Here is a tiny trained network, its code and every weight. The questions are about switching its units off for an input and a target symbol, where a switched-off unit gives its printed mean instead of its output.

import numpy as np


def w(rows, s, z=0):
    codes = np.array(rows[::2]) - 128.0
    scale = np.full(codes.shape[1], s)
    scale[-1] = z or s
    return codes * scale


def norm(h):
    return h / np.sqrt((h * h).mean(-1, keepdims=True) + 1e-5)


def f(y):
    return np.maximum(y, 0)


def softmax(a):
    e = np.exp(a - a.max(-1, keepdims=True))
    return e / e.sum(-1, keepdims=True)


def log_softmax(a):
    a = a - a.max(-1, keepdims=True)
    return a - np.log(np.exp(a).sum(-1, keepdims=True))


def net(x, mask):
    ids = ['γεζηθλμτψ'.index(c) for c in x.split()]
    T = len(ids)
    res = E[ids] + P[:T]
    u = 0
    for l in range(2):
        r = norm(res)
        for j in range(3):
            rows = slice(3 * j, 3 * j + 3)
            q, k, v = (r @ M[l][rows].T for M in (Q, K, V))
            z = softmax(np.where(np.tri(T) > 0, q @ k.T / 3**0.5, -1e9)) @ v
            o = O[l][rows]
            res = res + np.where(mask[u + j], z, o[:, -1]) @ o[:, :-1]
        u += 3
        y = f(norm(res) @ A[l][:, :-1].T + A[l][:, -1])
        res = res + np.where(mask[u : u + 4], y, B[l][:, -1]) @ B[l][:, :-1]
        u += 4
    return log_softmax(norm(res)[-1] @ U[:, :-1].T + U[:, -1])


Q, K, V, O, A, B = {}, {}, {}, {}, {}, {}
E = w([
[206,183,184],'γ',
[117,62,102],'ε',
[175,64,32],'ζ',
[115,63,102],'η',
[158,71,150],'θ',
[33,84,77],'λ',
[74,219,59],'μ',
[10,133,16],'τ',
[100,254,93],'ψ',
],0.0069)
P = w([
[254,90,34],'0',
[214,99,58],'1',
[183,99,89],'2',
[148,96,122],'3',
[126,95,149],'4',
[95,85,188],'5',
[78,82,219],'6',
[168,144,95],'7',
],0.005)
Q[0] = w([
[74,99,86],'0.h0',
[218,139,95],'0.h0',
[85,159,141],'0.h0',
[142,221,178],'0.h1',
[106,156,72],'0.h1',
[5,116,75],'0.h1',
[114,192,168],'0.h2',
[104,47,155],'0.h2',
[192,9,127],'0.h2',
],0.019)
K[0] = w([
[73,88,106],'0.h0',
[243,103,86],'0.h0',
[75,169,115],'0.h0',
[169,219,160],'0.h1',
[75,176,70],'0.h1',
[7,123,108],'0.h1',
[160,104,66],'0.h2',
[67,168,144],'0.h2',
[39,135,186],'0.h2',
],0.019)
V[0] = w([
[179,137,120],'0.h0',
[100,126,132],'0.h0',
[61,111,149],'0.h0',
[37,33,116],'0.h1',
[122,125,123],'0.h1',
[165,67,53],'0.h1',
[254,64,182],'0.h2',
[118,214,49],'0.h2',
[115,89,166],'0.h2',
],0.0058)
O[0] = w([
[97,102,162,150],'0.h0',
[145,139,111,113],'0.h0',
[173,177,78,95],'0.h0',
[172,118,4,204],'0.h1',
[129,122,115,133],'0.h1',
[216,76,133,253],'0.h1',
[2,129,184,173],'0.h2',
[178,207,83,126],'0.h2',
[120,83,145,121],'0.h2',
],0.0061,0.0035)
A[0] = w([
[210,159,138,111],'0.n0',
[160,203,246,9],'0.n1',
[74,165,178,255],'0.n2',
[50,110,116,202],'0.n3',
],0.014,0.0013)
B[0] = w([
[182,171,119,238],'0.n0',
[16,153,248,208],'0.n1',
[174,174,86,250],'0.n2',
[178,149,129,252],'0.n3',
],0.015,0.0036)
Q[1] = w([
[195,208,63],'1.h0',
[117,241,135],'1.h0',
[69,4,187],'1.h0',
[146,128,181],'1.h1',
[110,25,196],'1.h1',
[226,72,204],'1.h1',
[125,81,74],'1.h2',
[65,107,189],'1.h2',
[59,5,181],'1.h2',
],0.018)
K[1] = w([
[77,193,63],'1.h0',
[109,254,175],'1.h0',
[189,7,175],'1.h0',
[145,113,32],'1.h1',
[61,38,102],'1.h1',
[213,30,38],'1.h1',
[196,117,92],'1.h2',
[110,57,224],'1.h2',
[203,30,223],'1.h2',
],0.018)
V[1] = w([
[193,99,182],'1.h0',
[249,53,25],'1.h0',
[133,160,107],'1.h0',
[135,104,88],'1.h1',
[116,167,118],'1.h1',
[220,113,123],'1.h1',
[172,95,155],'1.h2',
[206,146,253],'1.h2',
[70,103,24],'1.h2',
],0.014)
O[1] = w([
[155,50,133,155],'1.h0',
[163,38,227,254],'1.h0',
[159,158,159,143],'1.h0',
[95,120,112,164],'1.h1',
[137,145,168,108],'1.h1',
[104,192,104,241],'1.h1',
[100,85,111,154],'1.h2',
[173,8,60,139],'1.h2',
[82,224,184,125],'1.h2',
],0.014,0.009)
A[1] = w([
[97,62,129,71],'1.n0',
[146,183,74,184],'1.n1',
[173,115,73,182],'1.n2',
[132,134,2,1],'1.n3',
],0.022,0.0015)
B[1] = w([
[59,203,50,248],'1.n0',
[215,8,114,253],'1.n1',
[209,162,132,228],'1.n2',
[21,197,158,233],'1.n3',
],0.017,0.0061)
U = w([
[38,143,102,145],'γ',
[103,98,139,51],'ε',
[128,95,136,6],'ζ',
[65,62,167,82],'η',
[130,26,48,232],'θ',
[135,107,214,185],'λ',
[253,117,117,130],'μ',
[131,189,185,206],'τ',
[145,194,34,189],'ψ',
],0.014,0.0023)

Each question gives the input, a string of symbols that net reads in full, and the target symbol t.
The units are the heads (3 rows each of Q, K, V and O) and the neurons (one row each of A and B). Each row of codes is followed by its name. A weight is (code - 128) times the scale printed after its matrix; where a second scale follows, it is the last column's (O, A, B and U).
mask holds one flag per unit, layer by layer, with each layer's heads first. A switched-off unit (its flag False) gives its mean, the last column of its rows in O or B, instead of its output. The means were averaged over made-up inputs and are rounded, as every weight is.
A unit's drop is (log p(t) with every unit on - log p(t) with that unit switched off) / (log p(t) with every unit on - log p(t) with every unit switched off).
The circuit of an input: a set's keep is (log p(t) with only the set's units on - log p(t) with every unit switched off) / (log p(t) with every unit on - log p(t) with every unit switched off). Starting from the 12 units with the biggest drops (on a tie, the unit counted first), units are removed one at a time, each time the one whose removal leaves the highest keep (on an exact tie, the one counted first), for as long as the keep stays at least 0.8.
units of the circuit, in order: the units of the circuit, biggest drop first
most important unit: the unit with the biggest drop
top k neurons: the k neurons with the biggest drops, biggest first
top k neurons in layer l: the k neurons of layer l with the biggest drops, biggest first
which heads matter: for each layer, one digit per head in row order, 1 if its drop is at least 0.15 and else 0, layers parted by /
input λ γ θ θ ψ θ, target ψ: top 2 neurons	(1.n3; 0.n1)
input μ η μ μ ζ η η ε, target η: which heads matter	010 / 100
input η μ ψ ε η ψ, target ψ: top 4 neurons	(0.n1; 1.n3; 0.n2; 1.n1)
input η θ θ θ ε, target θ: most important unit	0.n2
input θ γ γ θ μ τ, target τ: which heads matter	000 / 001
input λ θ ε, target λ: which heads matter	011 / 101
input τ μ μ ε θ θ ζ, target θ: top 2 neurons in layer 0	(0.n2; 0.n0)
input τ ψ η, target ψ: units of the circuit, in order	(0.h2; 0.h1; 1.h0)
input γ ε θ λ θ η ψ θ, target ψ: which heads matter	001 / 100
input γ ζ θ ε τ ζ λ, target τ: which heads matter	110 / 001
input θ ε θ ε μ θ θ λ, target λ: top 3 neurons	(0.n1; 0.n2; 0.n3)
input θ ε θ η θ γ λ ε, target λ: top 2 neurons in layer 1	(1.n0; 1.n3)
input ψ λ γ θ η μ ψ, target ψ: which heads matter	000 / 100
input τ τ τ μ ψ λ, target ψ: units of the circuit, in order	(0.h2; 1.n1)
input θ μ θ ψ τ, target ψ: top 2 neurons	(0.n2; 0.n3)
input η ζ θ θ θ τ θ, target τ: units of the circuit, in order	(0.h2; 1.h2)
input θ λ ε θ θ θ τ θ, target τ: units of the circuit, in order	(1.h2)
input μ λ θ η, target λ: which heads matter	010 / 101
input θ μ η ε μ η, target μ: top 2 neurons in layer 0	(0.n2; 0.n3)
input ψ μ θ λ ζ θ η, target θ: top 3 neurons	(0.n2; 0.n0; 1.n0)
input θ θ γ λ μ η, target μ: top 3 neurons	(0.n3; 0.n2; 1.n1)
input θ ζ ζ η ε, target η: top 3 neurons	(0.n1; 1.n1; 0.n3)
input γ λ θ, target λ: units of the circuit, in order	(1.h0)
input ζ μ ψ η λ μ θ, target μ: which heads matter	011 / 000
input ε μ η λ θ ψ γ ε, target ψ: which heads matter	001 / 100
input θ ε γ, target γ: top 2 neurons in layer 1	(1.n0; 1.n1)
input η ε ε η μ θ θ, target μ: which heads matter	001 / 000
input θ θ θ, target θ: which heads matter	000 / 000
